Here is a tiny trained network, its code and every weight. The questions are about switching its units off for an input and a target symbol, where a switched-off unit gives its printed mean instead of its output.

import numpy as np


def w(rows, s, z=0):
    codes = np.array(rows[::2]) - 128.0
    scale = np.full(codes.shape[1], s)
    scale[-1] = z or s
    return codes * scale


def norm(h):
    return h / np.sqrt((h * h).mean(-1, keepdims=True) + 1e-5)


def f(y):
    return y / 2 * (1 + np.tanh(0.7978845608 * (y + 0.044715 * y**3)))


def softmax(a):
    e = np.exp(a - a.max(-1, keepdims=True))
    return e / e.sum(-1, keepdims=True)


def log_softmax(a):
    a = a - a.max(-1, keepdims=True)
    return a - np.log(np.exp(a).sum(-1, keepdims=True))


def net(x, mask):
    ids = ['ΔΞαβγζηθλμστψω'.index(c) for c in x.split()]
    T = len(ids)
    res = E[ids] + P[:T]
    u = 0
    for l in range(2):
        r = norm(res)
        for j in range(3):
            rows = slice(3 * j, 3 * j + 3)
            q, k, v = (r @ M[l][rows].T for M in (Q, K, V))
            z = softmax(np.where(np.tri(T) > 0, q @ k.T / 3**0.5, -1e9)) @ v
            o = O[l][rows]
            res = res + np.where(mask[u + j], z, o[:, -1]) @ o[:, :-1]
        u += 3
        y = f(norm(res) @ A[l][:, :-1].T + A[l][:, -1])
        res = res + np.where(mask[u : u + 4], y, B[l][:, -1]) @ B[l][:, :-1]
        u += 4
    return log_softmax(norm(res)[-1] @ U[:, :-1].T + U[:, -1])


Q, K, V, O, A, B = {}, {}, {}, {}, {}, {}
E = w([
[133,152,152,190,181,192],'Δ',
[149,140,123,102,113,109],'Ξ',
[159,125,115,133,100,88],'α',
[116,139,107,166,127,108],'β',
[162,146,122,133,121,124],'γ',
[166,133,123,123,106,101],'ζ',
[143,139,127,159,146,131],'η',
[167,143,152,128,119,139],'θ',
[158,159,117,188,105,94],'λ',
[138,140,163,110,129,141],'μ',
[131,126,103,141,99,145],'σ',
[165,2,173,142,127,63],'τ',
[159,129,67,149,145,106],'ψ',
[79,116,150,148,146,142],'ω',
],0.0091)
P = w([
[111,144,129,188,49,97],'0',
[224,77,44,93,104,235],'1',
[127,143,108,67,181,110],'2',
[140,145,162,80,29,126],'3',
[206,98,50,109,148,254],'4',
[134,174,100,97,212,97],'5',
],0.0067)
Q[0] = w([
[223,104,142,44,150,128],'L0H0',
[175,254,140,134,184,94],'L0H0',
[126,147,208,84,58,122],'L0H0',
[69,93,159,161,50,234],'L0H1',
[175,130,117,159,72,184],'L0H1',
[188,106,92,179,159,132],'L0H1',
[189,68,171,74,92,186],'L0H2',
[239,189,106,58,179,170],'L0H2',
[82,209,162,123,79,101],'L0H2',
],0.0092)
K[0] = w([
[171,143,76,146,200,161],'L0H0',
[130,190,124,71,234,61],'L0H0',
[123,2,109,70,177,162],'L0H0',
[104,199,113,141,96,166],'L0H1',
[92,191,52,104,159,166],'L0H1',
[139,136,73,185,223,16],'L0H1',
[54,146,176,91,169,99],'L0H2',
[150,187,124,108,212,105],'L0H2',
[151,91,151,96,91,221],'L0H2',
],0.0092)
V[0] = w([
[190,87,191,167,147,26],'L0H0',
[139,165,224,96,87,160],'L0H0',
[116,254,88,97,133,105],'L0H0',
[138,70,155,145,150,114],'L0H1',
[129,20,150,105,57,129],'L0H1',
[115,72,155,185,166,123],'L0H1',
[76,60,95,111,87,160],'L0H2',
[89,85,173,57,119,208],'L0H2',
[32,121,168,126,140,37],'L0H2',
],0.0056)
O[0] = w([
[238,71,203,62,123,176,123],'L0H0',
[126,204,211,120,93,144,108],'L0H0',
[8,129,77,42,52,116,226],'L0H0',
[151,188,121,123,126,65,91],'L0H1',
[28,182,151,226,230,81,183],'L0H1',
[133,222,101,96,86,80,31],'L0H1',
[34,96,12,129,77,97,37],'L0H2',
[2,124,128,222,125,20,1],'L0H2',
[139,227,22,141,195,139,60],'L0H2',
],0.004,0.0025)
A[0] = w([
[187,148,128,26,213,157,86],'L0N0',
[190,54,105,149,112,198,211],'L0N1',
[180,254,126,239,195,151,251],'L0N2',
[94,235,172,189,149,23,220],'L0N3',
],0.0056,0.0024)
B[0] = w([
[160,181,106,243,54,100,211],'L0N0',
[65,74,169,76,160,103,254],'L0N1',
[67,59,10,54,207,51,170],'L0N2',
[200,151,96,253,130,230,158],'L0N3',
],0.0049)
Q[1] = w([
[160,164,84,168,230,82],'L1H0',
[129,82,113,103,156,185],'L1H0',
[92,157,125,113,102,53],'L1H0',
[2,90,80,158,214,133],'L1H1',
[43,98,181,207,151,201],'L1H1',
[178,27,96,115,130,100],'L1H1',
[187,104,98,152,221,174],'L1H2',
[131,100,93,67,182,206],'L1H2',
[36,152,118,116,134,118],'L1H2',
],0.0086)
K[1] = w([
[154,97,134,179,117,73],'L1H0',
[94,133,107,147,158,140],'L1H0',
[134,164,109,104,74,108],'L1H0',
[22,62,116,140,201,100],'L1H1',
[47,75,185,218,152,172],'L1H1',
[132,78,117,91,81,112],'L1H1',
[136,234,138,118,144,76],'L1H2',
[136,168,117,157,157,8],'L1H2',
[85,108,145,154,133,140],'L1H2',
],0.011)
V[1] = w([
[153,20,126,167,122,126],'L1H0',
[130,114,254,131,169,48],'L1H0',
[115,11,120,189,223,42],'L1H0',
[199,162,165,131,49,222],'L1H1',
[106,155,183,140,227,101],'L1H1',
[145,98,155,53,173,103],'L1H1',
[167,36,186,250,146,86],'L1H2',
[54,142,39,138,39,228],'L1H2',
[81,224,172,93,134,206],'L1H2',
],0.0048)
O[1] = w([
[173,27,153,195,167,76,209],'L1H0',
[134,101,13,135,102,183,71],'L1H0',
[27,47,129,212,85,170,92],'L1H0',
[14,165,148,224,140,201,251],'L1H1',
[206,182,167,116,113,73,19],'L1H1',
[227,91,62,150,155,192,173],'L1H1',
[42,149,242,4,116,48,92],'L1H2',
[221,36,101,121,149,253,157],'L1H2',
[200,96,183,230,233,147,93],'L1H2',
],0.0035,0.0033)
A[1] = w([
[129,58,180,177,182,156,119],'L1N0',
[119,154,88,191,146,170,189],'L1N1',
[119,65,55,106,167,151,61],'L1N2',
[66,111,35,254,184,94,2],'L1N3',
],0.0073,0.0021)
B[1] = w([
[154,177,119,115,60,42,254],'L1N0',
[46,99,101,155,89,78,214],'L1N1',
[96,186,190,160,168,131,239],'L1N2',
[254,53,105,167,89,159,204],'L1N3',
],0.009,0.0032)
U = w([
[42,80,108,154,69,125,66],'Δ',
[173,97,72,223,109,111,165],'Ξ',
[66,147,157,115,188,158,189],'α',
[91,157,47,141,94,218,88],'β',
[181,179,219,162,95,189,9],'γ',
[76,199,159,213,138,100,170],'ζ',
[150,196,69,67,102,138,252],'η',
[148,139,165,115,87,6,28],'θ',
[170,99,117,59,109,150,103],'λ',
[184,149,147,136,212,73,127],'μ',
[94,45,172,86,127,147,121],'σ',
[52,88,66,71,139,69,155],'τ',
[187,112,119,93,98,191,20],'ψ',
[120,125,47,123,195,137,221],'ω',
],0.015,0.0035)

Each question gives the input, a string of symbols that net reads in full, and the target symbol t.
The units are the heads (3 rows each of Q, K, V and O) and the neurons (one row each of A and B). Each row of codes is followed by its name. A weight is (code - 128) times the scale printed after its matrix; where a second scale follows, it is the last column's (O, A, B and U).
mask holds one flag per unit, layer by layer, with each layer's heads first. A switched-off unit (its flag False) gives its mean, the last column of its rows in O or B, instead of its output. The means were averaged over made-up inputs and are rounded, as every weight is.
A unit's drop is (log p(t) with every unit on - log p(t) with that unit switched off) / (log p(t) with every unit on - log p(t) with every unit switched off).
The circuit of an input: a set's keep is (log p(t) with only the set's units on - log p(t) with every unit switched off) / (log p(t) with every unit on - log p(t) with every unit switched off). Starting from the 12 units with the biggest drops (on a tie, the unit counted first), units are removed one at a time, each time the one whose removal leaves the highest keep (on an exact tie, the one counted first), for as long as the keep stays at least 0.8.
circuit, biggest first: the units of the circuit, biggest drop first
unit that matters most: the unit with the biggest drop
top k neurons in layer l: the k neurons of layer l with the biggest drops, biggest first
heads that matter: for each layer, one digit per head in row order, 1 if its drop is at least 0.15 and else 0, layers parted by /
input λ ζ Δ, target μ: heads that matter : 000 / 010
input Ξ θ η, target Δ: heads that matter : 111 / 010
input Ξ Ξ τ σ Ξ, target τ: unit that matters most : L1H2
input Ξ β η, target Δ: circuit, biggest first : (L0N0, L0H0, L1N1)
input τ Ξ τ, target Ξ: heads that matter : 011 / 100
input Ξ λ μ γ θ, target μ: circuit, biggest first : (L0H2, L0N2, L1H1, L1N2)
input ω τ η, target Ξ: heads that matter : 010 / 000
input Ξ ω α θ ω, target α: circuit, biggest first : (L0N1, L1N2)
input Δ θ τ θ, target θ: heads that matter : 101 / 100
input Ξ σ Ξ Δ σ γ, target β: top 2 neurons in layer 0 : (L0N0, L0N3)
input ψ ζ ζ Ξ Ξ, target ζ: heads that matter : 100 / 011
input θ β θ σ Ξ τ, target Ξ: circuit, biggest first : (L0H1, L1N3, L0N3)
input Ξ ω θ θ β σ, target α: top 2 neurons in layer 0 : (L0N3, L0N1)
input θ Ξ τ σ, target θ: circuit, biggest first : (L0H0, L0H1, L1N0)
input Ξ ψ θ ψ β, target θ: unit that matters most : L1N0
input Ξ θ μ τ μ θ, target Ξ: circuit, biggest first : (L0N3, L0H1, L1N3)
input μ μ Ξ γ, target ζ: heads that matter : 101 / 010
input μ σ Ξ, target η: heads that matter : 100 / 100
input ψ σ σ μ μ, target σ: circuit, biggest first : (L0N1, L0H2)
input θ Ξ ψ Ξ η, target ψ: heads that matter : 111 / 000
input Ξ Ξ σ γ ω, target σ: heads that matter : 011 / 010
input σ Ξ ω ω, target Ξ: circuit, biggest first : (L0H2, L1N3)
